Here is a tiny trained network, its code and every weight. The questions are about switching its units off for an input and a target symbol, where a switched-off unit gives its printed mean instead of its output.

import numpy as np


def w(rows, s, z=0):
    codes = np.array(rows[::2]) - 128.0
    scale = np.full(codes.shape[1], s)
    scale[-1] = z or s
    return codes * scale


def f(y):
    return np.maximum(y, 0)


def softmax(a):
    e = np.exp(a - a.max(-1, keepdims=True))
    return e / e.sum(-1, keepdims=True)


def log_softmax(a):
    a = a - a.max(-1, keepdims=True)
    return a - np.log(np.exp(a).sum(-1, keepdims=True))


def net(x, mask):
    ids = ['ΔΛΞΦΨΩβγεζημπτ'.index(c) for c in x.split()]
    T = len(ids)
    res = E[ids] + P[:T]
    u = 0
    for l in range(3):
        q, k, v = (res @ M[l].T for M in (Q, K, V))
        z = softmax(np.where(np.tri(T) > 0, q @ k.T / 3**0.5, -1e9)) @ v
        res = res + np.where(mask[u], z, O[l][:, -1]) @ O[l][:, :-1]
        u += 1
        y = f(res @ A[l][:, :-1].T + A[l][:, -1])
        res = res + np.where(mask[u : u + 4], y, B[l][:, -1]) @ B[l][:, :-1]
        u += 4
    return log_softmax(res[-1] @ U[:, :-1].T + U[:, -1])


Q, K, V, O, A, B = {}, {}, {}, {}, {}, {}
E = w([
[10,116,168],'Δ',
[168,8,97],'Λ',
[165,118,182],'Ξ',
[171,106,129],'Φ',
[43,141,150],'Ψ',
[172,117,134],'Ω',
[163,93,119],'β',
[186,71,115],'γ',
[116,163,168],'ε',
[112,124,67],'ζ',
[166,91,122],'η',
[45,98,238],'μ',
[162,89,204],'π',
[120,149,200],'τ',
],0.015)
P = w([
[2,139,63],'0',
[105,114,126],'1',
[87,126,141],'2',
[216,143,93],'3',
[206,147,32],'4',
[135,101,12],'5',
],0.0058)
Q[0] = w([
[187,248,161],'0.h0',
[167,149,56],'0.h0',
[161,112,2],'0.h0',
],0.007)
K[0] = w([
[87,117,254],'0.h0',
[219,47,147],'0.h0',
[225,39,67],'0.h0',
],0.0071)
V[0] = w([
[144,118,76],'0.h0',
[140,132,78],'0.h0',
[99,99,2],'0.h0',
],0.008)
O[0] = w([
[145,213,195,152],'0.h0',
[195,220,196,147],'0.h0',
[236,254,201,254],'0.h0',
],0.0049,0.0032)
A[0] = w([
[144,127,182,30],'0.n0',
[169,88,12,254],'0.n1',
[194,85,108,138],'0.n2',
[214,126,137,132],'0.n3',
],0.011,0.00094)
B[0] = w([
[3,181,172,163],'0.n0',
[168,180,211,253],'0.n1',
[100,196,57,211],'0.n2',
[32,179,206,231],'0.n3',
],0.0059,0.0037)
Q[1] = w([
[254,228,130],'1.h0',
[51,204,102],'1.h0',
[39,181,130],'1.h0',
],0.0051)
K[1] = w([
[158,103,236],'1.h0',
[1,170,197],'1.h0',
[176,196,237],'1.h0',
],0.005)
V[1] = w([
[233,30,164],'1.h0',
[117,178,1],'1.h0',
[239,169,94],'1.h0',
],0.0089)
O[1] = w([
[55,150,19,3],'1.h0',
[146,218,194,100],'1.h0',
[2,201,113,53],'1.h0',
],0.0081,0.0047)
A[1] = w([
[159,205,241,253],'1.n0',
[2,12,65,12],'1.n1',
[68,92,235,215],'1.n2',
[220,99,14,35],'1.n3',
],0.0057,0.0045)
B[1] = w([
[70,135,125,254],'1.n0',
[211,157,82,137],'1.n1',
[156,254,40,199],'1.n2',
[119,69,153,134],'1.n3',
],0.0084,0.0098)
Q[2] = w([
[9,163,185],'2.h0',
[202,117,255],'2.h0',
[120,88,93],'2.h0',
],0.0094)
K[2] = w([
[182,62,64],'2.h0',
[42,147,77],'2.h0',
[2,50,118],'2.h0',
],0.011)
V[2] = w([
[254,66,75],'2.h0',
[56,67,27],'2.h0',
[185,193,214],'2.h0',
],0.0061)
O[2] = w([
[189,112,156,45],'2.h0',
[255,245,40,1],'2.h0',
[73,83,145,253],'2.h0',
],0.0084,0.0042)
A[2] = w([
[19,242,12,203],'2.n0',
[176,123,126,4],'2.n1',
[255,220,194,224],'2.n2',
[240,216,127,184],'2.n3',
],0.007,0.0034)
B[2] = w([
[235,123,201,254],'2.n0',
[168,143,137,135],'2.n1',
[2,96,120,183],'2.n2',
[33,118,85,173],'2.n3',
],0.0084,0.0087)
U = w([
[135,76,163,18],'Δ',
[156,186,121,77],'Λ',
[135,110,119,97],'Ξ',
[192,169,125,162],'Φ',
[97,101,162,125],'Ψ',
[181,155,133,87],'Ω',
[185,173,126,78],'β',
[215,118,156,119],'γ',
[132,133,144,62],'ε',
[51,186,195,124],'ζ',
[183,148,131,76],'η',
[154,2,152,41],'μ',
[106,102,75,255],'π',
[170,126,146,9],'τ',
],0.0085,0.0053)

Each question gives the input, a string of symbols that net reads in full, and the target symbol t.
The units are the heads (3 rows each of Q, K, V and O) and the neurons (one row each of A and B). Each row of codes is followed by its name. A weight is (code - 128) times the scale printed after its matrix; where a second scale follows, it is the last column's (O, A, B and U).
mask holds one flag per unit, layer by layer, with each layer's heads first. A switched-off unit (its flag False) gives its mean, the last column of its rows in O or B, instead of its output. The means were averaged over made-up inputs and are rounded, as every weight is.
A unit's drop is (log p(t) with every unit on - log p(t) with that unit switched off) / (log p(t) with every unit on - log p(t) with every unit switched off).
The circuit of an input: a set's keep is (log p(t) with only the set's units on - log p(t) with every unit switched off) / (log p(t) with every unit on - log p(t) with every unit switched off). Starting from the 12 units with the biggest drops (on a tie, the unit counted first), units are removed one at a time, each time the one whose removal leaves the highest keep (on an exact tie, the one counted first), for as long as the keep stays at least 0.8.
units of the circuit, in order: the units of the circuit, biggest drop first
most important unit: the unit with the biggest drop
k most important neurons: the k neurons with the biggest drops, biggest first
top k neurons in layer l: the k neurons of layer l with the biggest drops, biggest first
drop of u: that unit's drop, to one decimal
input Ξ π π π τ Φ, target π: most important unit : 0.h0
input τ μ Φ, target μ: units of the circuit, in order : 1.h0, 0.h0
input β ζ ζ Δ ζ, target ζ: 2 most important neurons : 0.n1, 0.n3
input ζ ζ μ Φ, target ζ: units of the circuit, in order : 0.h0, 2.h0, 1.h0
input Ξ π ε ζ, target π: 4 most important neurons : 2.n0, 2.n3, 2.n2, 0.n3
input ζ ζ β Λ, target ζ: units of the circuit, in order : 0.h0, 1.h0, 2.h0
input Δ μ μ π ζ, target μ: 2 most important neurons : 1.n2, 1.n3
input π ζ ζ γ ζ, target ζ: 3 most important neurons : 2.n2, 0.n1, 2.n3
input Ψ Ψ ζ Φ Ξ, target ζ: top 2 neurons in layer 0 : 0.n3, 0.n0
input π ζ ζ β, target ζ: 3 most important neurons : 2.n2, 0.n3, 2.n3
input Ξ π π π, target π: top 3 neurons in layer 2 : 2.n0, 2.n3, 2.n2
input ζ ζ Δ γ, target ζ: top 2 neurons in layer 0 : 0.n3, 0.n1
input π Ω γ, target π: 3 most important neurons : 2.n0, 2.n3, 2.n2
input π π Ψ ζ, target π: most important unit : 2.h0
input π π ε, target π: drop of 0.n0 : 0.0
input π Λ γ, target π: drop of 2.n3 : 0.3
input π Φ Ψ, target π: drop of 1.h0 : 0.9
input Δ ζ Φ ζ π γ, target ζ: drop of 2.h0 : 0.1
